Here is a tiny trained network, its code and every weight. The questions are about switching its units off for an input and a class, where a switched-off unit gives its printed mean instead of its output.

import numpy as np


def w(rows, s, z=0):
    codes = np.array(rows[::2]) - 128.0
    scale = np.full(codes.shape[1], s)
    scale[-1] = z or s
    return codes * scale


def norm(h):
    return h / np.sqrt((h * h).mean(-1, keepdims=True) + 1e-5)


def f(y):
    return np.maximum(y, 0)


def log_softmax(a):
    a = a - a.max(-1, keepdims=True)
    return a - np.log(np.exp(a).sum(-1, keepdims=True))


def net(x, mask):
    res = np.array(x, float).reshape(1, 3) / 4 @ E
    u = 0
    for l in range(3):
        y = f(norm(res) @ A[l][:, :-1].T + A[l][:, -1])
        res = res + np.where(mask[u : u + 5], y, B[l][:, -1]) @ B[l][:, :-1]
        u += 5
    return log_softmax(norm(res)[-1] @ U[:, :-1].T + U[:, -1])


A, B = {}, {}
E = w([
[235,82,87,145,144,231,105,73],'x0',
[155,210,103,70,117,253,202,84],'x1',
[207,160,134,96,222,132,219,116],'x2',
],0.0042)
A[0] = w([
[223,142,76,82,203,112,164,112,120],'L0N1',
[113,186,147,205,116,84,157,152,116],'L0N2',
[158,101,181,166,199,46,149,86,183],'L0N3',
[93,131,168,153,203,94,199,136,2],'L0N4',
[88,181,162,2,90,132,164,156,16],'L0N5',
],0.008,0.0021)
B[0] = w([
[114,157,157,168,170,144,153,206,254],'L0N1',
[163,175,90,105,160,88,177,70,198],'L0N2',
[115,113,179,91,145,160,119,202,234],'L0N3',
[143,165,98,107,87,181,170,190,190],'L0N4',
[174,206,10,135,74,116,104,135,222],'L0N5',
],0.011,0.0055)
A[1] = w([
[69,117,123,152,20,86,80,34,100],'L1N1',
[166,196,89,149,124,76,164,176,226],'L1N2',
[145,111,163,2,127,120,147,137,124],'L1N3',
[102,62,198,112,233,77,116,102,56],'L1N4',
[180,214,134,166,174,131,131,159,252],'L1N5',
],0.0069,0.0014)
B[1] = w([
[165,167,118,70,226,176,118,128,190],'L1N1',
[120,20,157,162,103,149,64,96,255],'L1N2',
[188,95,109,137,107,106,131,51,157],'L1N3',
[232,199,119,254,69,109,80,179,161],'L1N4',
[58,114,119,142,51,143,158,112,249],'L1N5',
],0.0082,0.007)
A[2] = w([
[180,164,140,113,183,103,145,120,21],'L2N1',
[72,134,149,156,96,169,255,71,167],'L2N2',
[101,70,180,85,76,45,143,146,34],'L2N3',
[167,122,145,156,83,170,105,150,252],'L2N4',
[78,124,154,113,174,204,104,109,152],'L2N5',
],0.0083,0.0021)
B[2] = w([
[158,94,115,131,13,110,207,85,135],'L2N1',
[130,45,156,222,191,91,118,29,204],'L2N2',
[212,55,139,1,12,123,174,58,164],'L2N3',
[85,170,166,70,166,52,158,65,254],'L2N4',
[142,94,82,103,196,136,74,121,190],'L2N5',
],0.0064,0.0069)
U = w([
[87,167,19,137,33,138,152,84,143],'0',
[99,145,160,114,113,129,132,124,2],'1',
[107,126,207,154,135,168,185,254,166],'2',
[141,117,93,62,186,156,72,85,178],'3',
[152,64,165,52,48,90,168,127,158],'4',
[168,119,212,138,129,37,65,140,96],'5',
[89,92,159,206,176,180,183,49,152],'6',
],0.015,0.0048)

Each question gives the input, the list of numbers given to net, and the class t.
The units are the neurons (one row each of A and B). Each row of codes is followed by its name. A weight is (code - 128) times the scale printed after its matrix; where a second scale follows, it is the last column's (A, B and U).
mask holds one flag per neuron, layer by layer. A switched-off neuron (its flag False) gives its mean, the last column of its row in B, instead of its output. The means were averaged over made-up inputs and are rounded, as every weight is.
A unit's drop is (log p(t) with every unit on - log p(t) with that unit switched off) / (log p(t) with every unit on - log p(t) with every unit switched off).
The circuit of an input: a set's keep is (log p(t) with only the set's units on - log p(t) with every unit switched off) / (log p(t) with every unit on - log p(t) with every unit switched off). Starting from the 12 units with the biggest drops (on a tie, the unit counted first), units are removed one at a time, each time the one whose removal leaves the highest keep (on an exact tie, the one counted first), for as long as the keep stays at least 0.8.
circuit, biggest first: the units of the circuit, biggest drop first
k most important neurons: the k neurons with the biggest drops, biggest first
top k neurons in layer l: the k neurons of layer l with the biggest drops, biggest first
drop when u is switched off: that unit's drop, to one decimal
input [-5,-7,-1], class 4: most important neuron -> L2N3
input [-1,2,-4], class 3: circuit, biggest first -> L0N1; L1N1; L0N4; L0N3
input [7,-7,-8], class 3: 2 most important neurons -> L0N1; L1N1
input [8,-3,-1], class 6: 3 most important neurons -> L1N1; L0N3; L0N5
input [-8,-1,-3], class 0: top 2 neurons in layer 0 -> L0N5; L0N3
input [5,-6,-6], class 3: circuit, biggest first -> L0N1; L1N1; L0N3
input [-1,-7,2], class 4: 3 most important neurons -> L0N4; L2N3; L0N1
input [-4,-2,4], class 4: top 3 neurons in layer 0 -> L0N3; L0N2; L0N1
input [0,4,1], class 6: top 2 neurons in layer 0 -> L0N1; L0N4
input [-6,-5,7], class 4: 2 most important neurons -> L2N3; L1N3
input [-7,-3,5], class 4: top 2 neurons in layer 0 -> L0N3; L0N1
input [1,1,0], class 6: 2 most important neurons -> L0N3; L2N2
input [-3,-3,7], class 2: drop when L0N3 is switched off -> 0.2
input [-6,0,4], class 0: drop when L0N5 is switched off -> 0.5
input [-7,2,7], class 0: drop when L0N5 is switched off -> 1.4
input [7,-5,2], class 2: most important neuron -> L0N1
input [6,4,-7], class 3: top 2 neurons in layer 0 -> L0N1; L0N5
input [-4,-1,-6], class 3: 2 most important neurons -> L1N1; L0N1
